[100 = 0]
[ 85  60 132  57  86 102  88 115 118  68  66  97 131 105 128 130  84  66
  88 125 134  73  89 112  76  87]  8
[143 104  88  69  83  82 109 103 103 161 121  99 136  93  63 104 128 109
  95  96 173  93 135  74  83  54]  4
[ 58  38 128  64  93  85 109  30  57  75 100 120 107  92  99 106 158  76
  88 101 171 101 123 139  94  53]  8
[122  83 106  71 100  76  95  87 132 124 141 100 134  93  87 120  93  93
  94 120 176  96 129  77  63  59]  6
[150  78  98 127  79  72  88 119  71  84  85  65 120 106  71  48  39  85
 120 118 104  71  67 129  92 103]  4
[ 78  44 121  93  95  58  88  90  85 118 118 112 103 110  52  69 108 111
  92 113 161  40 134  52  91  65]  4
[130  88 107  76  86  64 114  74 152 140 119 116 115 104  69 120 109 101
  97 105 163  87 124  82  74  72]  5
[149  88  86 123  93  78  69 132 122 124 104  92 142  90  91 119  70 108
 117  97 168  81 128  45  69  86]  4
[140 141  87 181  80 104  95 151  70  92 128  81 123  93  94 123  65 115
 110  99  76  86 113   0 112 117]  0
[159  76 142  93  88  71 147  37  98  62  99  96 160 127  76 110  13  89
 109  89 146  96 105  97  90 101]  6
[ 97  83 122  98  92  56 101  78 117 129 118 123 116 107  42  94  87 114
  95 110 164  56 137  29  97  85]  3
[153 106  87  80  59 141  88 131  99  95  75  64 157  91  93 133  70  98
 109  89 157  81  85  57  78  81]  4
[148  85 137  53  64 102  89  85  87  58  79  88 156 116  86 114  28  89
 106  87 142  85  56  87  94 100]  6
[ 87  53  88 126  83 121  66 120  94  45  83  69 154  96  95 128  72  87
 121 111 139  54 110  99  69  84]  5
[154 129  90 123  84  97 130  96 101 131 103  72 135 105  83 118  79 110
 118  93 144  80 140  66 101  83]  4
[109  50 114  93  75 129  50 125  75  54  80  61 164  97  85 119  49  90
 119 117 145  53  78  89  85  78]  6
[116 161 130 126  90 111  99 144  82  84  86  76 149  97  47 113  58  85
 122  72  84  64 130  34 120 114]  0
[ 84  69 111  25  82 100 104  65  97 107  86 111  92  92  99 112 177  74
  76  99 162 112  87 136  77  39]  8
[105  60  85  66  83  74 112  56 101 141 136 107 123  86  75 111 157  74
  90 110 189  98 142 101  73  38]  6
[161 162  96 154  78 119  93 162  74  94 105  85 133  97  76 136  58 109
 114  92  97  79 109   0 120 117]  0
[129  72  95  54  91  83 119  68 110 135 131 101 137  94  71  99 132  85
  88 105 179 109 154  87  68  48]  6
[102  47  91 116  95 103  52 136 112  56  87  77 147  99 114 114  72  85
 123 114 159  60 134  81  59  76]  5
[151  92  92  99  58 144  86 110  77  81  74  57 154  97  79 135  42  96
 117  97 146  91  63  69  79  88]  4
[154 116  86 135  70  89 121  94 107 138  92  75 119 108  87 117  85 104
 115 100 151  73 145  76 107 106]  4
[ 96  64 107  87  72 129  60 147  80  51  84  65 177 102  97 120  76  92
 116 124 152  48  91 100  72  81]  5
[187 168  77 107  69 133 118 126  85 116  78  70 154  97  78 136  67 112
 119  79 151  97  86  44  88  97]  3
[133  80 126  60  83  89 112  56  78  95 104  98 154 109  85  96 103  84
  86  89 161  93 109 105  84  57]  6
[130  68  99  67  86 104  68 125 105  98 103  80 153  90  97 113  89  73
 103 121 178  87 107  83  57  65]  6
[103  59 100  83  87  58 107  57 119 139 126 107 109 102  61 106 122 110
  96 109 186  87 145  33  89  59]  5
[137  70 124 132  74  82  59 108  70  63 100  67 152 111  69  72   0  97
 131 111 132  52  89 114  90 105]  6
[ 93  22  98 159 128  71  65 117 131  46 106  81 150 105 119 115  60  81
 133 114 130  57 190 111  65  95]  6
[106  30  90 137 104  80  51 129 135  53  80  86 137 106 112 120  75  77
 131 105 121  53 176 115  69  88]  5
[125 100  99  90  67 146  77 123  85  69  77  61 156  94  97  92  56  95
 121 107 145  78  74  88  71  78]  5
[ 97  56 137  55  97  78 107  66  78 102 126 114 148  98  87  98  73  78
  73 110 160  90 102 109  74  56]  7
[ 93  47  96 129 104  82  57 140 138  71  79  81 146 104 123 117  66  76
 120 115 125  61 155 109  69  87]  6
[118  76  76 153  95 104 170  92 100 100 116  86 100  97  86  80  88 100
 104 110  86  90 105 145  88  66]  2
[110  63 108 110  90 111  83 114 154  86  74  82 158 131 122 142  46  75
 132 105 104  55 143  76  82 103]  6
[111  67 122 105  73 102  56 140  60  50  87  63 135 105  78  91  58  93
 122 100 124  36  77 131  82  90]  6
[172 105 112 150 100  52 115  84 127  97  78  84 129 120  94 130   0 111
 132 101 124  90 131  68 110 137]  5
[101 106 129 103  73  96 105 140  80  93 103  87 121 103  37  67 111  94
 111  99 119  45 130  31 119  83]  1
[120  50  92 121 100  88  54 133 140  66  81  84 131 106 123 112  76  76
 120 120 140  54 156  95  62  94]  6
[ 88  51 102 116 103  90  63 109 119  51  74  85 147 110 131 103  79  62
 119 106 110  82 142 128  77  99]  6
[182 147  80 109  75 127 118 116  75 111  99  73 157  97  73 136  65 117
 119  77 143  88 108  29  97 101]  3
[119  63 108 121  98 127  93 103 135 144  66  87 155 138 104 156  50 105
 137 115  90  30 171  32  85 101]  4
[ 83  76  85 172  80  78 113 102 125  59 118 128 114 116  86 125  99 122
 129  83  76  44 144  43  89 107]  1
[ 82 127 124  57  95 111 125  89 110  58  85 117 133  93 118 123  74  80
  88 105 125 101  70 152  88 104]  9
[104  92  90 181  75  98 162  89 103  74 137 102 108 107  76 111 119 109
 126  89  76  67 135 101  86  72]  1
[159 137 104 157  84 111  61 146  80  99 108  88 136 106  79 134  42 130
 128  72 126  74 128   0 113 119]  1
[ 90  54 111 124 100  68 102  69 138 119 104 123 120 110  71 106  63 129
 120  98 151  39 144  21  87  95]  3
[ 77  61 117 104  88 107  60 120  66  27 100  82 161 111  85 118  70  80
 119 112 150  48  99 138  79  92]  6
[ 94  39 110  96 113  75 112  56 131 145 100  96 122 117  62  91  78 125
 100  96 139  40 167  71  71  75]  4
[148 125  89 181  73  96 126 127  78  92 137  90 112  91  79 123  77 126
 124  95  89  75 123  20  93 113]  0
[154 158 104 119  85 103 116 141  81 111  95  82 151 101  59 124  76 102
 120  85 107  63 121  52 117 105]  1
[ 83  81 117 114  75  62  94  94  84 136 122 100 118 103  47  81 117 108
 100 119 174  38 151  36 105  61]  4
[128 108 100 154  63 122 158 104  92  99 117  86 122 102  80 108 123 106
 116  99  92  78 104 110  78  75]  1
[ 81  31 105  49 105  86  96  54  91 121 103 106  86  97  96 119 142  91
  94  82 174 111 130 120  84  50]  8
[110  68 108 104  73  94  47 149  67  71  95  70 132 101  73  83  65 101
 121 102 115  37  78 132  98  94]  6
[123  61  78 172  98  55  61 134 139 103  74 111 133 107 107 127  74 118
 138  89 132  45 139  48  88 107]  3
[165 104 117  89  76  81 118  75  99  80  74  88 142 117  90 111  39  88
 114  84 109  91  93  84 105 106]  5
[152 148 125 146  93 105  85 150  68  93 107  88 133 108  57 132  40 133
 120  64 125  68 151   0 125 111]  1
[ 99  79 143  53  92  77  97  81  88  81 122 126 140  93 101 104  83  88
  69 121 160  96  98 115  79  56]  8
[106  70  85 141  69 136 118 100  85  74 101  65 127 102  69 106  70  97
 117 109 113  62 108 119  69  73]  3
[123  81 100 106  86  68  83 102 171 138  95 102 122 116  89 135  79 102
 113 110 147  54 135  57  74  91]  5
[113 108 128 106  92  67  85 133  82 104 137  94 130 105  42  87  77 114
 116  96 132  52 162  27 127  88]  2
[ 93  68 126  63  93  90  88 125 146  92  97  98 108 105 110 131  84  82
  95 130 158  71 109  99  66  77]  7
[181 129  81 132  69 143 120 128  94 111  89  57 153  98  78 132  53 109
 111  91 132 101  83  48  88 109]  3
[142 124  88  97  66 105 117 107 103 133  85  84 140 101  78 109 114  99
 114  91 148  81 122  71  98  79]  4
[106  42  98 131  95  97  70 115 179  93  67  83 141 127 122 142  52  83
 133 104 110  59 167  84  80  94]  5
[128 151 123 137  86  93 108 136  79  95  97  83 150  98  53 121  56  86
 120  81 116  62 117  35 121 109]  0
[192 163  66 164 106  78 114 141 118 112  89  77 138 102  84 136  31 120
 122  91 113  92 144  50 117 125]  2
[ 63 101 105  70  88  99  71 133  91  67  75 120 158  83 113 102 125  65
  91 119 141  63  81 120  77  74]  8
[104  76 134  70  82 101  53 122  81  75 104  83 156  95  94 109  64  84
  94 128 171  63  76  95  75  72]  7
[136  99 136  60  66 107  86  93  81  71  80  92 165 107  94 121  54  78
 102  95 156  84  58  66  85  89]  7
[119  65 116  92  99 108  95 100 144  69  95  77 162 132 112 131  33  82
 130  99 107  79 153 105  80 115]  7
[158 152  81 107  78 102 124 120 105 133  76  80 138 101  78 134  96 107
 119  83 136  84 119  50 116 102]  3
[ 58  85 155  16 109 109 108  75  82  79  90 120  98  92 105 129 134  70
  72 114 162 105  99 155  96  49]  9
[ 87  32 120  90 105  46  90  60  93 133 131 110  85 113  50  83 102 125
  97  99 184  80 161  60  95  64]  5
[100  75 112  91  87  86  75 118 164  99  91  88 119 111 110 136  77  93
 111 121 164  64 105  78  70  88]  6
[161 106  73 145  67 108 147 115  90 118 104  71 114  95  76  85  94 105
 109 121 104  93  79 114  82  79]  2
[ 77  75 132 120  77  60  93 103  88 112 114 101 127 109  39  73  63  98
 111 113 139  30 137  29 108  78]  3
[ 49  35 135  55  93 103  70  50  49  65  79 126 103  87 110 110 183  61
  85 102 163 108 113 158 105  50]  9
[104  48  82 128  93 117 112 104  86  63  94  23 127 101  88  78  74  93
 107 115  99  81  97 150  76  64]  3
[106  31  79 178 105  60  89 121 149  80  99 110 133 121 106 129  79  92
 141 101 109  35 195  95  82 102]  3
[160 119  91 144  86  76  75 142  92 106 102 100 128  98  90 121  69 126
 123  68 137  58 143   8 110 108]  2
[129  68  93 159  92  57  61 134 147 125  73 112 132 107 104 131  79 113
 126  93 130  50 161  25  78 108]  4
[119  50 101 110  91  82  77 126 149 107 102  77 135  98 108 127  68  95
 104 115 153  66 140  70  65  82]  5
[ 99  82 104 107  73  72 111  98  78 158 128  85 129 100  65  82 131 109
 110 112 145  47 163  63  89  55]  4
[162 127  92 117  81 103 127 108  92 130  93  71 145 107  73 124  72 108
 122  84 136  87 134  92  99  94]  4
[132  66 133  14  95  97  84  97  89  93 110 101 158  93  95 101  98  77
  75 121 159  95  86  99  79  50]  7
[148 124  83 177  57 108 117 116  95 122 112  97 130 100  86 134  59 123
 125  82 111  75 109  15  93 112]  1
